Here is a tiny trained network, its code and every weight. The questions are about switching its units off for an input and a class, where a switched-off unit gives its printed mean instead of its output.

import numpy as np


def w(rows, s, z=0):
    codes = np.array(rows[::2]) - 128.0
    scale = np.full(codes.shape[1], s)
    scale[-1] = z or s
    return codes * scale


def f(y):
    return np.maximum(y, 0)


def log_softmax(a):
    a = a - a.max(-1, keepdims=True)
    return a - np.log(np.exp(a).sum(-1, keepdims=True))


def net(x, mask):
    res = np.array(x, float).reshape(1, 8) / 4 @ E
    y = f(res @ A[0][:, :-1].T + A[0][:, -1])
    res = res + np.where(mask, y, B[0][:, -1]) @ B[0][:, :-1]
    return log_softmax(res[-1] @ U[:, :-1].T + U[:, -1])


A, B = {}, {}
E = w([
[83,188,69,68,112,153,138,236],'x0',
[178,136,165,37,171,170,204,98],'x1',
[175,194,182,162,186,188,71,168],'x2',
[51,254,143,98,163,72,108,69],'x3',
[124,130,135,128,121,127,130,129],'x4',
[131,129,134,124,123,128,125,130],'x5',
[126,127,131,126,124,130,127,129],'x6',
[131,125,125,126,127,125,127,129],'x7',
],0.01)
A[0] = w([
[102,146,51,82,107,149,154,227,95],'N0',
[122,78,93,144,123,146,158,138,57],'N1',
[242,11,102,180,72,206,159,208,61],'N2',
[58,173,154,126,183,102,83,20,60],'N3',
[67,112,83,247,66,106,23,153,52],'N4',
[192,69,189,219,154,86,116,2,52],'N5',
[186,124,148,20,139,194,186,84,43],'N6',
[177,134,185,40,154,162,206,100,72],'N7',
[111,154,79,92,111,144,136,252,58],'N8',
[188,5,128,175,105,204,137,184,60],'N9',
[101,100,78,84,86,88,210,90,33],'N10',
[207,187,188,172,182,205,84,186,71],'N11',
[158,130,146,48,173,183,182,91,22],'N12',
[173,189,196,156,216,219,54,179,95],'N13',
[102,121,89,228,73,89,38,142,44],'N14',
[171,98,168,190,120,114,128,39,6],'N15',
[169,69,185,212,147,109,117,12,31],'N16',
[89,61,59,66,50,60,208,80,69],'N17',
],0.0069,0.0023)
B[0] = w([
[118,116,71,53,127,213,163,186,201],'N0',
[108,148,135,138,143,95,98,100,156],'N1',
[48,254,128,109,110,44,115,79,247],'N2',
[76,216,129,80,129,81,128,130,204],'N3',
[247,99,215,187,192,96,209,182,217],'N4',
[106,136,72,32,111,229,174,209,225],'N5',
[209,110,214,186,184,92,163,165,190],'N6',
[213,104,201,218,166,70,173,168,191],'N7',
[138,117,93,56,117,187,170,200,197],'N8',
[48,233,160,94,126,56,112,91,223],'N9',
[100,80,92,194,106,131,54,77,187],'N10',
[103,47,54,168,90,145,57,47,206],'N11',
[192,122,217,179,156,84,179,154,177],'N12',
[60,47,48,180,87,135,43,42,217],'N13',
[198,99,232,186,190,94,210,187,200],'N14',
[128,127,86,59,113,185,138,178,183],'N15',
[155,142,75,45,112,212,150,187,211],'N16',
[103,54,76,192,103,168,36,59,223],'N17',
],0.0065,0.011)
U = w([
[139,108,98,22,116,232,160,193,254],'0',
[210,81,196,218,162,68,175,161,86],'1',
[69,254,133,98,119,34,118,68,117],'2',
[107,10,85,193,99,152,70,32,9],'3',
],0.0094,0.00078)

Each question gives the input, the list of numbers given to net, and the class t.
The units are the neurons (one row each of A and B). Each row of codes is followed by its name. A weight is (code - 128) times the scale printed after its matrix; where a second scale follows, it is the last column's (A, B and U).
mask holds one flag per neuron, in row order. A switched-off neuron (its flag False) gives its mean, the last column of its row in B, instead of its output. The means were averaged over made-up inputs and are rounded, as every weight is.
A unit's drop is (log p(t) with every unit on - log p(t) with that unit switched off) / (log p(t) with every unit on - log p(t) with every unit switched off).
The circuit of an input: a set's keep is (log p(t) with only the set's units on - log p(t) with every unit switched off) / (log p(t) with every unit on - log p(t) with every unit switched off). Starting from the 12 units with the biggest drops (on a tie, the unit counted first), units are removed one at a time, each time the one whose removal leaves the highest keep (on an exact tie, the one counted first), for as long as the keep stays at least 0.8.
units of the circuit, in order: the units of the circuit, biggest drop first
unit that matters most: the unit with the biggest drop
top k neurons: the k neurons with the biggest drops, biggest first
drop of u: that unit's drop, to one decimal
input [6,-8,0,-5,6,6,-7,5], class 1: top 2 neurons -> [N4 N14]
input [7,2,8,5,0,-7,3,-4], class 3: top 2 neurons -> [N13 N11]
input [-5,1,-3,5,6,-8,6,3], class 0: units of the circuit, in order -> [N2 N5]
input [-8,-6,6,1,1,-7,3,7], class 0: top 2 neurons -> [N5 N16]
input [-8,-8,-5,2,0,-8,7,8], class 0: units of the circuit, in order -> [N5 N16]
input [7,-4,-1,-8,-1,2,-2,5], class 2: unit that matters most -> N2
input [-3,-5,7,6,2,8,-1,8], class 3: top 4 neurons -> [N13 N2 N11 N9]
input [5,4,-8,-6,2,0,1,-8], class 3: top 2 neurons -> [N17 N10]
input [-1,2,6,-7,3,-7,7,-7], class 2: top 2 neurons -> [N2 N9]
input [8,4,-7,5,-1,-7,7,5], class 0: top 4 neurons -> [N0 N8 N13 N11]
input [5,0,8,-8,-6,-7,0,3], class 2: top 3 neurons -> [N2 N9 N17]
input [-2,6,7,-2,2,7,0,1], class 3: top 4 neurons -> [N13 N11 N4 N14]
input [-6,1,7,0,0,8,-7,-3], class 3: top 2 neurons -> [N13 N11]
input [1,1,-3,0,-2,3,7,-2], class 3: unit that matters most -> N5
input [3,6,-7,3,-6,-5,-3,2], class 3: top 2 neurons -> [N17 N10]
input [4,4,2,-6,8,6,-5,-2], class 2: units of the circuit, in order -> [N2 N9]
input [-6,8,-6,2,-4,-8,5,7], class 1: top 3 neurons -> [N7 N6 N12]
input [-4,-6,-1,6,-8,-2,5,1], class 1: drop of N10 -> 0.0
input [-3,-4,1,2,-8,8,-6,2], class 1: drop of N2 -> 0.2
input [-8,1,-6,-1,4,3,1,4], class 0: drop of N5 -> 0.4
input [-4,-6,1,3,-5,-4,4,-6], class 1: units of the circuit, in order -> [N4]
